Here is a tiny trained network, its code and every weight. The questions are about switching its units off for an input and a class, where a switched-off unit gives its printed mean instead of its output.

import numpy as np


def w(rows, s, z=0):
    codes = np.array(rows[::2]) - 128.0
    scale = np.full(codes.shape[1], s)
    scale[-1] = z or s
    return codes * scale


def f(y):
    return y / 2 * (1 + np.tanh(0.7978845608 * (y + 0.044715 * y**3)))


def log_softmax(a):
    a = a - a.max(-1, keepdims=True)
    return a - np.log(np.exp(a).sum(-1, keepdims=True))


def net(x, mask):
    res = np.array(x, float).reshape(1, 4) / 4 @ E
    y = f(res @ A[0][:, :-1].T + A[0][:, -1])
    res = res + np.where(mask, y, B[0][:, -1]) @ B[0][:, :-1]
    return log_softmax(res[-1] @ U[:, :-1].T + U[:, -1])


A, B = {}, {}
E = w([
[97,96,119,162,180,104,92,175,9,195],'x0',
[162,171,135,163,147,70,139,129,148,114],'x1',
[73,23,192,210,88,42,126,105,162,67],'x2',
[188,31,69,113,48,83,79,14,110,171],'x3',
],0.012)
A[0] = w([
[112,175,150,96,185,188,247,174,147,156,42],'N1',
[56,123,226,187,159,181,196,254,160,62,18],'N2',
[117,138,114,124,50,159,193,158,229,66,125],'N3',
[67,116,117,238,140,102,74,212,59,169,125],'N4',
[152,78,220,136,136,80,48,143,126,85,113],'N5',
[65,61,233,212,93,125,206,117,92,57,2],'N6',
],0.0079,0.0025)
B[0] = w([
[177,100,126,65,159,63,154,85,121,126,215],'N1',
[138,88,112,117,86,90,84,72,192,73,253],'N2',
[3,115,146,197,101,176,182,239,178,145,214],'N3',
[28,140,83,163,68,143,203,179,122,146,204],'N4',
[142,114,206,145,124,155,128,101,99,66,173],'N5',
[208,158,193,75,195,203,140,94,67,64,215],'N6',
],0.013,0.014)
U = w([
[57,160,113,180,81,135,240,222,146,153,101],'0',
[201,2,87,117,48,5,102,52,166,108,53],'1',
[232,245,163,61,210,208,201,154,86,105,255],'2',
],0.0099,0.00093)

Each question gives the input, the list of numbers given to net, and the class t.
The units are the neurons (one row each of A and B). Each row of codes is followed by its name. A weight is (code - 128) times the scale printed after its matrix; where a second scale follows, it is the last column's (A, B and U).
mask holds one flag per neuron, in row order. A switched-off neuron (its flag False) gives its mean, the last column of its row in B, instead of its output. The means were averaged over made-up inputs and are rounded, as every weight is.
A unit's drop is (log p(t) with every unit on - log p(t) with that unit switched off) / (log p(t) with every unit on - log p(t) with every unit switched off).
The circuit of an input: a set's keep is (log p(t) with only the set's units on - log p(t) with every unit switched off) / (log p(t) with every unit on - log p(t) with every unit switched off). Starting from all 6 units, units are removed one at a time, each time the one whose removal leaves the highest keep (on an exact tie, the one counted first), for as long as the keep stays at least 0.8.
units of the circuit, in order: the units of the circuit, biggest drop first
unit that matters most: the unit with the biggest drop
k most important neurons: the k neurons with the biggest drops, biggest first
drop when u is switched off: that unit's drop, to one decimal
input [7,-7,3,3], class 0: units of the circuit, in order -> N4
input [-3,4,2,-5], class 1: 2 most important neurons -> N2, N4
input [-7,-2,4,-8], class 1: 3 most important neurons -> N2, N1, N4
input [6,3,8,7], class 2: units of the circuit, in order -> N6, N2
input [4,-8,0,4], class 0: 2 most important neurons -> N2, N1
input [2,8,2,-4], class 1: 2 most important neurons -> N2, N3
input [-4,2,-1,-8], class 1: 2 most important neurons -> N2, N1
input [0,5,6,5], class 2: units of the circuit, in order -> N6, N2
input [-5,2,-4,-1], class 0: 2 most important neurons -> N6, N3
input [3,-7,-3,-4], class 1: units of the circuit, in order -> N3, N6, N1
input [-7,1,8,-8], class 1: 2 most important neurons -> N2, N4
input [-7,5,8,-3], class 2: 2 most important neurons -> N6, N4
input [7,-2,8,-8], class 1: 2 most important neurons -> N2, N3
input [-6,-3,8,-8], class 1: units of the circuit, in order -> N2
input [-2,2,4,-3], class 2: 3 most important neurons -> N6, N4, N1
input [4,2,8,-7], class 2: 2 most important neurons -> N6, N5
input [3,0,2,-6], class 1: 2 most important neurons -> N2, N3
input [-2,4,1,0], class 0: 3 most important neurons -> N2, N6, N1
input [7,3,-2,6], class 0: 2 most important neurons -> N2, N4
input [-3,1,2,1], class 0: unit that matters most -> N2
input [6,3,8,0], class 2: 2 most important neurons -> N6, N3
input [-2,-8,6,2], class 2: drop when N3 is switched off -> 0.0
input [1,-3,6,1], class 2: drop when N6 is switched off -> 0.3
input [-1,6,8,-1], class 2: drop when N6 is switched off -> 1.1
input [-1,4,7,-4], class 2: drop when N6 is switched off -> 2.3
